[[127 129 128 128 130]
 [105 152 105 104 148]
 [105 152 104 104 148]
 [126 129 128 128 132]
 [106 150 106 105 146]]
:
[[105 152 105]
 [105 152 104]]

[[122 151 134]
 [112 129 145]
 [145 132 119]
 [106 115 117]]
:
[[112 129 145]
 [145 132 119]]

[[103 132 140]
 [103 132 140]
 [135 131 119]]
:
[[103 132 140]
 [135 131 119]]

[[155 119 115]
 [148 115 119]
 [111 138 135]]
:
[[148 115 119]
 [111 138 135]]

[[119 124 141 124]
 [101 126 127 141]
 [121 121 136 136]
 [146 129 137 128]
 [130 133 141 128]]
:
[[101 126 127]
 [121 121 136]]

[[107 105 104 107]
 [108 108 108 108]
 [114 112 111 114]]
:
[[108 108 108]
 [114 112 111]]

[[140 129 122]
 [141 129 122]
 [135 104 105]
 [141 128 121]]
:
[[141 129 122]
 [135 104 105]]
---
[[114 113 112 114 143]
 [129 129 129 129 126]
 [149 150 150 149 107]
 [110 109 108 110 146]]
:
[[149 150 150 149 107]
 [129 129 129 129 126]
 [114 113 112 114 143]
 [110 109 108 110 146]]

[[128 124 132 129 127 125 126 129 132 119 124 126 133 135]
 [127 136 139 131 129 128 126 130 124 126 120 129 134 123]
 [130 126 125 127 126 128 130 126 128 129 126 124 121 124]
 [130 121 134 124 128 134 130 126 121 134 133 129 128 132]
 [134 141 134 132 131 132 128 128 126 130 132 133 130 103]
 [129 137 129 132 129 130 130 130 128 119 126 131 135 131]]
:
[[134 141 134 132 131 132 128 128 126 130 132 133 130 103]
 [129 137 129 132 129 130 130 130 128 119 126 131 135 131]
 [127 136 139 131 129 128 126 130 124 126 120 129 134 123]
 [130 126 125 127 126 128 130 126 128 129 126 124 121 124]
 [128 124 132 129 127 125 126 129 132 119 124 126 133 135]
 [130 121 134 124 128 134 130 126 121 134 133 129 128 132]]

[[120 140 118 107 125 118 142 122 132]
 [133 142 123 112 131 151 121 137 133]
 [129 146 141 146 117 148 139 124 120]
 [132 133 100 120 130 140 140 141 118]
 [119 120 133 120 140 127 134 135 137]
 [139 132 126 141 114 127 127 136 137]
 [129 111 134 136 129 149 126 124 126]]
:
[[129 146 141 146 117 148 139 124 120]
 [133 142 123 112 131 151 121 137 133]
 [120 140 118 107 125 118 142 122 132]
 [132 133 100 120 130 140 140 141 118]
 [139 132 126 141 114 127 127 136 137]
 [119 120 133 120 140 127 134 135 137]
 [129 111 134 136 129 149 126 124 126]]

[[135 117 130 135 124 106 131]
 [136 139 139 136 109 120 129]
 [123 114 119 123 146 129 125]
 [121 116 116 121 148 132 125]
 [123 113 119 123 144 124 124]]
:
[[136 139 139 136 109 120 129]
 [135 117 130 135 124 106 131]
 [121 116 116 121 148 132 125]
 [123 114 119 123 146 129 125]
 [123 113 119 123 144 124 124]]

[[127 100 137 139 112 124 134 123 139 131]
 [131 140 140 137 127 133 127 114 136 117]
 [126 135 146 112 142 132 132 108 136 119]]
:
[[131 140 140 137 127 133 127 114 136 117]
 [126 135 146 112 142 132 132 108 136 119]
 [127 100 137 139 112 124 134 123 139 131]]

[[122 130 115 128 112 142 123 123 138]
 [130 134 130 131 128 133 123 126 132]
 [122 123 123 133 130 135 134 123 122]
 [127 132 128 134 122 134 126 127 127]
 [126 138 134 123 122 131 132 139 128]
 [125 128 127 139 135 133 127 127 137]
 [115 100 122 127 137 143 108 111 115]
 [129 124 131 126 133 127 129 126 126]]
:
[[126 138 134 123 122 131 132 139 128]
 [130 134 130 131 128 133 123 126 132]
 [127 132 128 134 122 134 126 127 127]
 [122 130 115 128 112 142 123 123 138]
 [125 128 127 139 135 133 127 127 137]
 [129 124 131 126 133 127 129 126 126]
 [122 123 123 133 130 135 134 123 122]
 [115 100 122 127 137 143 108 111 115]]

[[121 121 123 125 117]
 [136 146 102 126 140]
 [122 151 102 140 101]
 [120 126 123 140 145]
 [118 120 121 127 135]]
:
[[122 151 102 140 101]
 [136 146 102 126 140]
 [120 126 123 140 145]
 [121 121 123 125 117]
 [118 120 121 127 135]]

[[114 146]
 [155 139]
 [129 122]
 [116 116]
 [125 117]
 [133 109]
 [158 149]]
:
[[158 149]
 [114 146]
 [155 139]
 [129 122]
 [125 117]
 [116 116]
 [133 109]]
